Below are the code and all the weights of a small trained network. Each question names an input and a class and asks about switching units off, where a switched-off unit gives its printed mean instead of its output.

import numpy as np


def w(rows, s, z=0):
    codes = np.array(rows[::2]) - 128.0
    scale = np.full(codes.shape[1], s)
    scale[-1] = z or s
    return codes * scale


def norm(h):
    return h / np.sqrt((h * h).mean(-1, keepdims=True) + 1e-5)


def f(y):
    return np.maximum(y, 0)


def log_softmax(a):
    a = a - a.max(-1, keepdims=True)
    return a - np.log(np.exp(a).sum(-1, keepdims=True))


def net(x, mask):
    res = np.array(x, float).reshape(1, 8) / 4 @ E
    u = 0
    for l in range(2):
        y = f(norm(res) @ A[l][:, :-1].T + A[l][:, -1])
        res = res + np.where(mask[u : u + 5], y, B[l][:, -1]) @ B[l][:, :-1]
        u += 5
    return log_softmax(norm(res)[-1] @ U[:, :-1].T + U[:, -1])


A, B = {}, {}
E = w([
[105,180,118,128],'x0',
[239,119,120,153],'x1',
[161,208,129,163],'x2',
[131,100,154,101],'x3',
[150,124,160,122],'x4',
[37,61,170,235],'x5',
[135,178,253,39],'x6',
[65,82,148,124],'x7',
],0.0077)
A[0] = w([
[186,163,250,132,89],'L0N1',
[114,123,132,32,6],'L0N2',
[154,188,155,83,60],'L0N3',
[154,34,142,119,47],'L0N4',
[163,149,20,63,108],'L0N5',
],0.013,0.0023)
B[0] = w([
[248,153,43,73,247],'L0N1',
[138,58,103,92,192],'L0N2',
[102,100,97,163,209],'L0N3',
[86,142,205,191,184],'L0N4',
[232,161,83,114,253],'L0N5',
],0.013,0.0063)
A[1] = w([
[80,109,158,182,142],'L1N1',
[139,159,238,134,127],'L1N2',
[35,246,94,171,87],'L1N3',
[103,142,185,48,122],'L1N4',
[190,151,79,184,251],'L1N5',
],0.013,0.0026)
B[1] = w([
[196,120,146,125,165],'L1N1',
[183,119,137,114,141],'L1N2',
[118,7,146,107,157],'L1N3',
[146,158,58,123,147],'L1N4',
[43,124,183,76,248],'L1N5',
],0.016,0.011)
U = w([
[162,181,170,45,244],'0',
[55,89,207,247,12],'1',
],0.011,0.0011)

Each question gives the input, the list of numbers given to net, and the class t.
The units are the neurons (one row each of A and B). Each row of codes is followed by its name. A weight is (code - 128) times the scale printed after its matrix; where a second scale follows, it is the last column's (A, B and U).
mask holds one flag per neuron, layer by layer. A switched-off neuron (its flag False) gives its mean, the last column of its row in B, instead of its output. The means were averaged over made-up inputs and are rounded, as every weight is.
A unit's drop is (log p(t) with every unit on - log p(t) with that unit switched off) / (log p(t) with every unit on - log p(t) with every unit switched off).
The circuit of an input: a set's keep is (log p(t) with only the set's units on - log p(t) with every unit switched off) / (log p(t) with every unit on - log p(t) with every unit switched off). Starting from all 10 units, units are removed one at a time, each time the one whose removal leaves the highest keep (on an exact tie, the one counted first), for as long as the keep stays at least 0.8.
circuit, biggest first: the units of the circuit, biggest drop first
most important unit: the unit with the biggest drop
top k neurons: the k neurons with the biggest drops, biggest first
drop when u is switched off: that unit's drop, to one decimal
input [3,-7,6,-2,-2,0,2,-4], class 1: most important unit => L1N3
input [-8,-1,-6,2,-2,-5,-2,7], class 1: circuit, biggest first => [L0N4, L0N1]
input [3,5,3,-2,-5,1,-3,0], class 1: top 2 neurons => [L0N1, L1N5]
input [1,4,-5,1,-4,4,1,1], class 1: top 2 neurons => [L0N1, L0N5]
input [1,6,-1,4,4,1,-8,-2], class 1: top 2 neurons => [L0N1, L0N4]
input [-2,-3,-5,-8,8,-2,-3,6], class 1: top 2 neurons => [L0N5, L0N1]
input [-5,-1,-1,5,6,1,-7,-7], class 1: top 2 neurons => [L0N1, L0N4]
input [-2,2,2,4,-6,2,-4,-1], class 1: top 2 neurons => [L0N1, L0N5]
input [-5,0,-4,-3,-2,-3,0,6], class 1: drop when L1N1 is switched off => -0.1
input [1,-2,-6,1,-6,1,0,-2], class 1: drop when L0N4 is switched off => 0.1
